Here is a tiny trained network, its code and every weight. The questions are about switching its units off for an input and a target symbol, where a switched-off unit gives its printed mean instead of its output.

import numpy as np


def w(rows, s, z=0):
    codes = np.array(rows[::2]) - 128.0
    scale = np.full(codes.shape[1], s)
    scale[-1] = z or s
    return codes * scale


def norm(h):
    return h / np.sqrt((h * h).mean(-1, keepdims=True) + 1e-5)


def f(y):
    return y / 2 * (1 + np.tanh(0.7978845608 * (y + 0.044715 * y**3)))


def softmax(a):
    e = np.exp(a - a.max(-1, keepdims=True))
    return e / e.sum(-1, keepdims=True)


def log_softmax(a):
    a = a - a.max(-1, keepdims=True)
    return a - np.log(np.exp(a).sum(-1, keepdims=True))


def net(x, mask):
    ids = ['ΛΞΠΣβμτ'.index(c) for c in x.split()]
    T = len(ids)
    res = E[ids] + P[:T]
    u = 0
    for l in range(2):
        q, k, v = (norm(res) @ M[l].T for M in (Q, K, V))
        z = softmax(np.where(np.tri(T) > 0, q @ k.T / 2**0.5, -1e9)) @ v
        res = res + np.where(mask[u], z, O[l][:, -1]) @ O[l][:, :-1]
        u += 1
        y = f(norm(res) @ A[l][:, :-1].T + A[l][:, -1])
        res = res + np.where(mask[u : u + 8], y, B[l][:, -1]) @ B[l][:, :-1]
        u += 8
    return log_softmax(norm(res)[-1] @ U[:, :-1].T + U[:, -1])


Q, K, V, O, A, B = {}, {}, {}, {}, {}, {}
E = w([
[222,163,186,98,98,123,175,178,82,131],'Λ',
[175,186,93,99,124,159,204,106,55,156],'Ξ',
[114,233,136,75,103,126,144,98,123,79],'Π',
[138,165,172,188,109,77,82,86,27,33],'Σ',
[63,180,143,31,103,72,139,137,86,254],'β',
[155,124,146,231,116,206,148,174,124,68],'μ',
[60,102,177,144,151,205,180,76,110,197],'τ',
],0.0063)
P = w([
[109,175,106,97,219,104,220,207,56,90],'0',
[99,71,104,82,166,84,253,131,118,56],'1',
[143,157,83,94,51,186,147,176,54,90],'2',
[136,209,165,172,199,107,189,158,83,148],'3',
[93,62,116,115,132,84,221,81,151,90],'4',
[120,134,105,95,44,201,103,120,103,117],'5',
[135,228,197,183,160,118,141,99,117,189],'6',
[90,48,115,143,89,77,178,38,174,131],'7',
[89,108,110,112,25,206,46,55,156,157],'8',
[126,182,205,213,94,102,120,44,160,197],'9',
],0.0061)
Q[0] = w([
[42,228,208,170,22,214,176,153,29,162],'L0H0',
[106,203,206,193,246,98,157,125,132,179],'L0H0',
],0.012)
K[0] = w([
[72,87,151,199,75,97,54,43,150,199],'L0H0',
[150,119,81,171,102,143,127,101,253,128],'L0H0',
],0.016)
V[0] = w([
[154,145,152,86,155,114,138,11,3,141],'L0H0',
[149,49,163,149,141,100,56,123,116,87],'L0H0',
],0.0075)
O[0] = w([
[28,125,236,14,118,128,207,62,120,90,253],'L0H0',
[197,126,117,99,253,146,47,110,71,126,54],'L0H0',
],0.003,0.0079)
A[0] = w([
[42,183,114,149,170,137,93,133,178,122,144],'L0N0',
[165,42,89,129,166,91,127,76,180,48,111],'L0N1',
[213,134,96,66,64,105,89,102,136,46,102],'L0N2',
[179,80,177,130,142,134,164,152,221,101,19],'L0N3',
[181,165,65,99,1,171,79,168,204,97,10],'L0N4',
[109,121,126,95,73,183,54,125,83,101,96],'L0N5',
[97,126,105,156,155,2,125,177,145,182,7],'L0N6',
[138,94,54,102,146,90,163,122,166,132,45],'L0N7',
],0.0079,0.0015)
B[0] = w([
[213,57,108,205,99,85,182,133,56,194,147],'L0N0',
[127,95,177,93,115,118,215,130,122,172,135],'L0N1',
[201,38,162,191,108,178,136,172,132,85,178],'L0N2',
[97,199,73,58,165,102,122,105,56,160,121],'L0N3',
[84,149,62,150,19,98,193,132,219,113,167],'L0N4',
[163,126,163,67,43,191,121,119,172,77,248],'L0N5',
[254,110,197,97,168,132,153,111,168,79,130],'L0N6',
[86,78,225,137,170,126,112,134,150,71,92],'L0N7',
],0.007,0.0018)
Q[1] = w([
[248,200,131,143,144,152,48,145,127,133],'L1H0',
[137,4,34,26,211,108,96,170,137,48],'L1H0',
],0.014)
K[1] = w([
[147,54,77,104,105,109,165,129,158,49],'L1H0',
[134,189,127,133,161,148,192,249,64,91],'L1H0',
],0.018)
V[1] = w([
[93,119,112,211,146,228,153,75,108,75],'L1H0',
[118,82,132,103,164,187,153,148,187,251],'L1H0',
],0.016)
O[1] = w([
[192,135,22,86,110,82,163,87,191,38,241],'L1H0',
[92,132,144,81,255,143,201,246,102,98,1],'L1H0',
],0.0052,0.002)
A[1] = w([
[109,113,95,81,84,184,124,192,163,159,84],'L1N0',
[153,118,72,112,156,97,70,74,121,115,92],'L1N1',
[154,94,97,135,55,120,120,118,132,158,82],'L1N2',
[122,119,135,110,55,177,104,111,123,161,140],'L1N3',
[246,129,79,254,192,137,80,149,123,189,168],'L1N4',
[143,120,93,140,231,65,142,181,118,92,3],'L1N5',
[175,81,86,83,109,167,125,144,173,111,186],'L1N6',
[179,110,95,115,66,183,63,144,158,144,95],'L1N7',
],0.018,0.0038)
B[1] = w([
[98,167,113,140,106,117,83,34,115,203,186],'L1N0',
[114,123,116,124,60,154,72,139,148,196,182],'L1N1',
[104,194,152,148,202,169,166,114,119,164,227],'L1N2',
[178,97,95,105,142,126,94,164,130,83,254],'L1N3',
[224,146,146,145,52,217,242,156,248,173,183],'L1N4',
[89,142,82,237,153,36,84,154,152,157,176],'L1N5',
[187,99,171,153,135,148,156,193,179,137,214],'L1N6',
[62,83,125,95,119,68,107,124,73,105,206],'L1N7',
],0.017,0.0097)
U = w([
[196,32,126,85,120,126,69,200,77,52,243],'Λ',
[94,142,93,29,84,60,238,53,115,47,48],'Ξ',
[185,213,100,105,252,189,133,77,100,70,79],'Π',
[99,159,103,88,71,143,24,39,89,166,250],'Σ',
[62,133,248,135,145,154,150,175,26,184,2],'β',
[199,121,144,145,77,187,176,140,215,174,187],'μ',
[87,128,77,208,158,30,134,164,150,127,182],'τ',
],0.0042,0.0009)

Each question gives the input, a string of symbols that net reads in full, and the target symbol t.
The units are the heads (2 rows each of Q, K, V and O) and the neurons (one row each of A and B). Each row of codes is followed by its name. A weight is (code - 128) times the scale printed after its matrix; where a second scale follows, it is the last column's (O, A, B and U).
mask holds one flag per unit, layer by layer, with each layer's heads first. A switched-off unit (its flag False) gives its mean, the last column of its rows in O or B, instead of its output. The means were averaged over made-up inputs and are rounded, as every weight is.
A unit's drop is (log p(t) with every unit on - log p(t) with that unit switched off) / (log p(t) with every unit on - log p(t) with every unit switched off).
The circuit of an input: a set's keep is (log p(t) with only the set's units on - log p(t) with every unit switched off) / (log p(t) with every unit on - log p(t) with every unit switched off). Starting from the 12 units with the biggest drops (on a tie, the unit counted first), units are removed one at a time, each time the one whose removal leaves the highest keep (on an exact tie, the one counted first), for as long as the keep stays at least 0.8.
circuit, biggest first: the units of the circuit, biggest drop first
k most important neurons: the k neurons with the biggest drops, biggest first
k most important neurons of layer l: the k neurons of layer l with the biggest drops, biggest first
input τ β β Ξ Ξ μ Λ β, target Λ: 4 most important neurons of layer 1	(L1N2 L1N0 L1N4 L1N3)
input β Λ Λ, target Σ: circuit, biggest first	(L1N0 L1H0 L1N6)
input Ξ Ξ Λ, target β: circuit, biggest first	(L1N2 L1N7 L1H0)
input τ Λ β, target Σ: circuit, biggest first	(L1N0)
input β Π Λ Λ Σ β τ β, target τ: circuit, biggest first	(L1H0 L1N5)
input μ β τ β Π Π Λ Λ μ, target Σ: 2 most important neurons	(L0N4 L1N0)
input μ Ξ Σ, target Λ: 2 most important neurons of layer 1	(L1N7 L1N6)
input μ μ Ξ, target Π: circuit, biggest first	(L1N2 L1N3 L1H0)
input Ξ μ Ξ β β Π Λ Σ, target Λ: 2 most important neurons	(L0N6 L1N2)
input β Ξ τ β, target τ: circuit, biggest first	(L1H0 L0N6 L1N5)
input Σ μ Ξ, target Λ: 4 most important neurons of layer 1	(L1N3 L1N7 L1N6 L1N4)
input β β μ τ Σ Ξ Σ Σ Λ, target Λ: 3 most important neurons	(L1N7 L1N3 L1N6)
input Ξ Σ τ Λ, target τ: circuit, biggest first	(L1H0 L1N5 L0N5)
input β Π Σ β β, target β: circuit, biggest first	(L1H0)
input β τ β Σ τ Σ Ξ β, target Ξ: 3 most important neurons of layer 1	(L1N6 L1N2 L1N3)
input Σ β τ β β τ μ, target τ: circuit, biggest first	(L1H0 L1N5)
input Π μ μ, target τ: 2 most important neurons of layer 0	(L0N4 L0N5)
input μ Ξ β Λ Σ β τ Σ μ, target Λ: 2 most important neurons	(L0N5 L1N7)
input β Σ β β Λ Ξ μ Π Ξ, target Σ: 3 most important neurons of layer 0	(L0N4 L0N5 L0N0)
input Ξ β Λ Ξ Π Σ μ μ Π, target Λ: circuit, biggest first	(L1N3)
input Ξ Ξ β β Σ Ξ Σ τ, target Σ: 3 most important neurons	(L1N1 L1N2 L1N4)
input Σ Ξ μ β Σ β Ξ Λ, target Ξ: 4 most important neurons	(L0N6 L1N6 L1N2 L1N3)
input β τ Σ Ξ μ, target Ξ: 2 most important neurons	(L1N2 L1N6)
input μ μ β τ Σ β Σ β β Π, target β: 2 most important neurons	(L1N4 L1N3)
input μ Π Λ, target β: 4 most important neurons of layer 1	(L1N2 L1N7 L1N6 L1N0)
input β β μ τ Λ Σ β Ξ Ξ Λ, target Ξ: 3 most important neurons	(L1N6 L1N2 L1N4)
input τ Ξ Σ Ξ Π μ, target Λ: 3 most important neurons	(L1N7 L1N6 L1N3)
